A =
[[154 131 121 124 119 121 122 131 132 119 127 144]
 [131 115 124 105 144 115 129 130 116 127 132 125]
 [151 149 125 126 116 117 125 134 125 125 127 137]
 [135 123 130 135 126 120 117 128 139 137 123 137]]
A[-4][0]	154
A[0][2]	121
A[3][5]	120
A[-4]	[154, 131, 121, 124, 119, 121, 122, 131, 132, 119, 127, 144]
A[0][-11]	131
A[1][-10]	124
A[0][3]	124
A[1][-4]	116
A[2][-10]	125
A[3][4]	126
A[-2][11]	137
A[:, 8]	[132, 116, 125, 139]
A[1]	[131, 115, 124, 105, 144, 115, 129, 130, 116, 127, 132, 125]
A[-3][5]	115
A[-2][-7]	117
A[:, -3]	[119, 127, 125, 137]
A[2]	[151, 149, 125, 126, 116, 117, 125, 134, 125, 125, 127, 137]

X =
[[101 137 154 137 102 148 154 102 103 150]
 [103 115 136 141 138 132 142 125 109 147]
 [136 134 127 135 118 106 101 135 111 125]
 [154 112 122 118 154 130 131 142 112 113]
 [144 140 116 155 112 114 150 107 127 117]]
X[0, -10]: 101
X[2, -4]: 101
X[1, 8]: 109
X[-2, 9]: 113
X[-4, 4]: 138
X[-1, -4]: 150
X[-4, -9]: 115
X[-3, -1]: 125
X[-5, 3]: 137
X[-1, -6]: 112
X[3, 7]: 142
X[:, 6]: [154, 142, 101, 131, 150]
X[:, -8]: [154, 136, 127, 122, 116]
X[:, -1]: [150, 147, 125, 113, 117]
X[0, -2]: 103
X[4]: [144, 140, 116, 155, 112, 114, 150, 107, 127, 117]
X[:, -3]: [102, 125, 135, 142, 107]
X[-3, 1]: 134
X[-3, 8]: 111

m =
[[142 145 130 142 126 123 151]
 [125 138 134 141 122 125 141]
 [129 118 138 140 127 125 151]
 [139 133 115 122 133 129 112]
 [146 108 118 111 136 131 121]
 [137 119 134 134 132 126 149]
 [115 143 138 142 117 124 141]
 [111 145 127 127 117 129 110]
 [122  99 138 111 134 131 132]
 [138 139 117 129 130 127 118]
 [117 113 138 122 127 131 133]
 [147 118 120 124 136 128 132]
 [133 104 138 125 134 129 148]
 [147 134 115 129 135 126 125]
 [128 145 118 138 122 125 114]]
m[0][0]: 142
m[8][4]: 134
m[11]: [147, 118, 120, 124, 136, 128, 132]
m[4]: [146, 108, 118, 111, 136, 131, 121]
m[5][3]: 134
m[4][5]: 131
m[:, 1]: [145, 138, 118, 133, 108, 119, 143, 145, 99, 139, 113, 118, 104, 134, 145]
m[11][0]: 147
m[14]: [128, 145, 118, 138, 122, 125, 114]
m[:, 3]: [142, 141, 140, 122, 111, 134, 142, 127, 111, 129, 122, 124, 125, 129, 138]
m[1][4]: 122
m[0][3]: 142
m[14][5]: 125
m[6]: [115, 143, 138, 142, 117, 124, 141]
m[4][4]: 136
m[6][4]: 117
m[12][3]: 125
m[5][2]: 134
m[:, 4]: [126, 122, 127, 133, 136, 132, 117, 117, 134, 130, 127, 136, 134, 135, 122]
m[0]: [142, 145, 130, 142, 126, 123, 151]
m[8][0]: 122
m[9][2]: 117
m[:, 5]: [123, 125, 125, 129, 131, 126, 124, 129, 131, 127, 131, 128, 129, 126, 125]
m[14][2]: 118
m[4][0]: 146
m[11][2]: 120
m[10][3]: 122
m[13][5]: 126
m[1]: [125, 138, 134, 141, 122, 125, 141]
m[13]: [147, 134, 115, 129, 135, 126, 125]
m[12][0]: 133
m[5][4]: 132

data =
[[126 127 117 124 127 128 133 129 127 124 131 126]
 [123 127 118 130 121 135 125 126 137 129 126 127]
 [122 119 100 112 126 132 144 131 126 114 135 125]
 [126 133 119 131 124 127 126 129 129 131 129 123]
 [126 124 122 126 126 132 129 127 131 126 128 129]
 [131 129 144 135 128 130 119 125 132 134 123 132]
 [132 124 142 126 133 128 129 127 125 127 126 133]
 [129 124 133 125 131 129 131 127 127 125 128 131]
 [124 140 115 140 119 127 118 128 135 137 127 119]
 [125 136 118 134 123 126 124 129 130 133 129 122]
 [130 125 138 126 131 128 129 127 126 127 127 132]
 [127 125 119 121 130 127 136 130 124 122 132 127]]
Rows and columns are counted from 0.
row 0 col 0: 126
row 0 col 9: 124
row 10 col 10: 127
row 2 col 1: 119
row 2 col 0: 122
row 1 col 1: 127
row 7 col 10: 128
row 9 col 2: 118
row 3 col 9: 131
row 10 col 4: 131
row 3 col 8: 129
row 4 col 1: 124
row 7 col 11: 131
row 2 col 6: 144
row 6 col 6: 129
row 9 col 5: 126
row 6 col 7: 127
row 2 col 4: 126
row 10 col 5: 128
row 7 col 9: 125
row 2 col 11: 125
row 0 col 7: 129
row 8 col 10: 127
row 5 col 9: 134
row 6 col 4: 133
row 10 col 3: 126
row 8 col 2: 115
row 5 col 2: 144
row 11 col 7: 130
row 2 col 7: 131
row 6 col 10: 126
row 10 col 8: 126
row 8 col 7: 128
row 5 col 1: 129
row 3 col 4: 124
row 7 col 2: 133

M = 141,127,131,126,139,141,135,131,139,149
M[-10] = 141
M[-6] = 139
M[8] = 139

B =
[[127 123 124 106 139 110 139 153 117 115 124]
 [107 119 149 118 121 143 142 139 129 140 149]
 [133 122 120 128 148 120 145 123 130 145 131]
 [123 124 148 130 143 117 146 141 126 150 137]]
B[0][0] => 127
B[2][1] => 122
B[0][4] => 139
B[1][6] => 142
B[3] => [123, 124, 148, 130, 143, 117, 146, 141, 126, 150, 137]
B[:, 9] => [115, 140, 145, 150]
B[3][7] => 141
B[3][8] => 126
B[0][7] => 153
B[2][2] => 120
B[3][6] => 146
B[0][1] => 123
B[1][2] => 149
B[3][10] => 137
B[2][6] => 145

x =
[[123 114 128 133 125 130 135 131 124 127 147 118 131 119]
 [120 116 130 129 128 130 132 129 124 128 154 120 133 123]
 [131 150 135 132 136 126 128 123 125 118 134 128 139 138]
 [122 114 130 122 133 126 134 128 124 123 153 127 132 126]
 [123 113 125 120 124 122 129 125 153 128 130 135 125 124]
 [126 125 125 120 125 126 124 134 127 122 156 139 135 129]
 [124 112 126 119 127 121 132 127 142 124 134 136 125 121]
 [129 123 129 130 125 116 126 123 145 128 128 111 125 128]
 [132 116 128 151 120 136 143 130 126 125 134 120 136 124]
 [115 131 134 128 149 137 130 122 125 129 128 133 127 115]
 [137 154 125 138 122 127 122 129 128 127 121 123 128 126]
 [126 117 133 138 122 140 145 123 135 129 127 135 139 141]
 [129 120 123 142 116 139 128 139 131 132 136 127 135 121]]
x[0,0] => 123
x[-1,2] => 123
x[4,-2] => 125
x[2,-6] => 125
x[-8,-11] => 120
x[-6,-7] => 123
x[:, 0] => [123, 120, 131, 122, 123, 126, 124, 129, 132, 115, 137, 126, 129]
x[8,0] => 132
x[-13,8] => 124
x[5,0] => 126
x[10,-2] => 128
x[8,-8] => 143
x[11] => [126, 117, 133, 138, 122, 140, 145, 123, 135, 129, 127, 135, 139, 141]
x[1] => [120, 116, 130, 129, 128, 130, 132, 129, 124, 128, 154, 120, 133, 123]
x[-6,-14] => 129
x[:, 10] => [147, 154, 134, 153, 130, 156, 134, 128, 134, 128, 121, 127, 136]
x[-7,13] => 121
x[8] => [132, 116, 128, 151, 120, 136, 143, 130, 126, 125, 134, 120, 136, 124]
x[-1,-13] => 120
x[-11,13] => 138
x[-8,9] => 122
x[6,-9] => 121
x[-11,-3] => 128
x[-7,4] => 127
x[-4] => [115, 131, 134, 128, 149, 137, 130, 122, 125, 129, 128, 133, 127, 115]
x[-1,-5] => 132
x[6,1] => 112
x[11,1] => 117
x[-5,9] => 125
x[-3] => [137, 154, 125, 138, 122, 127, 122, 129, 128, 127, 121, 123, 128, 126]
x[12,0] => 129
x[10,13] => 126
x[4,-13] => 113
x[5,4] => 125
x[-2,7] => 123
x[-7,-6] => 142
x[:, 7] => [131, 129, 123, 128, 125, 134, 127, 123, 130, 122, 129, 123, 139]
x[-11,-4] => 134
x[-5,-12] => 128

grid =
[[136 119 115 127 127 125 136 136 150 131 142]
 [130 121 136 120 129 118 139 130 119 119 149]
 [135 129 129 131 129 120 136 126 127 130 137]]
grid[0,0]	136
grid[-3,8]	150
grid[0,-7]	127
grid[-2,0]	130
grid[-2]	[130, 121, 136, 120, 129, 118, 139, 130, 119, 119, 149]
grid[:, 4]	[127, 129, 129]
grid[:, 1]	[119, 121, 129]
grid[0]	[136, 119, 115, 127, 127, 125, 136, 136, 150, 131, 142]
grid[1,-8]	120
grid[:, 2]	[115, 136, 129]

a =
116  125  121  123  142  122  132  120  123  121  141  112  145  128  122
125  134  129  130  122  131  128  131  130  130  133  121  133  146  130
146  150  129  136  105  135  106  140  134  138  100  141  105  144  138
a[0, 0] = 116
a[2, 9] = 138
a[1, 12] = 133
a[1, 8] = 130
a[:, 0] = [116, 125, 146]
a[0] = [116, 125, 121, 123, 142, 122, 132, 120, 123, 121, 141, 112, 145, 128, 122]
a[1, 4] = 122
a[:, 4] = [142, 122, 105]
a[0, 9] = 121
a[2, 5] = 135
a[2, 11] = 141
a[:, 1] = [125, 134, 150]
a[:, 13] = [128, 146, 144]
a[1, 9] = 130
a[1, 5] = 131
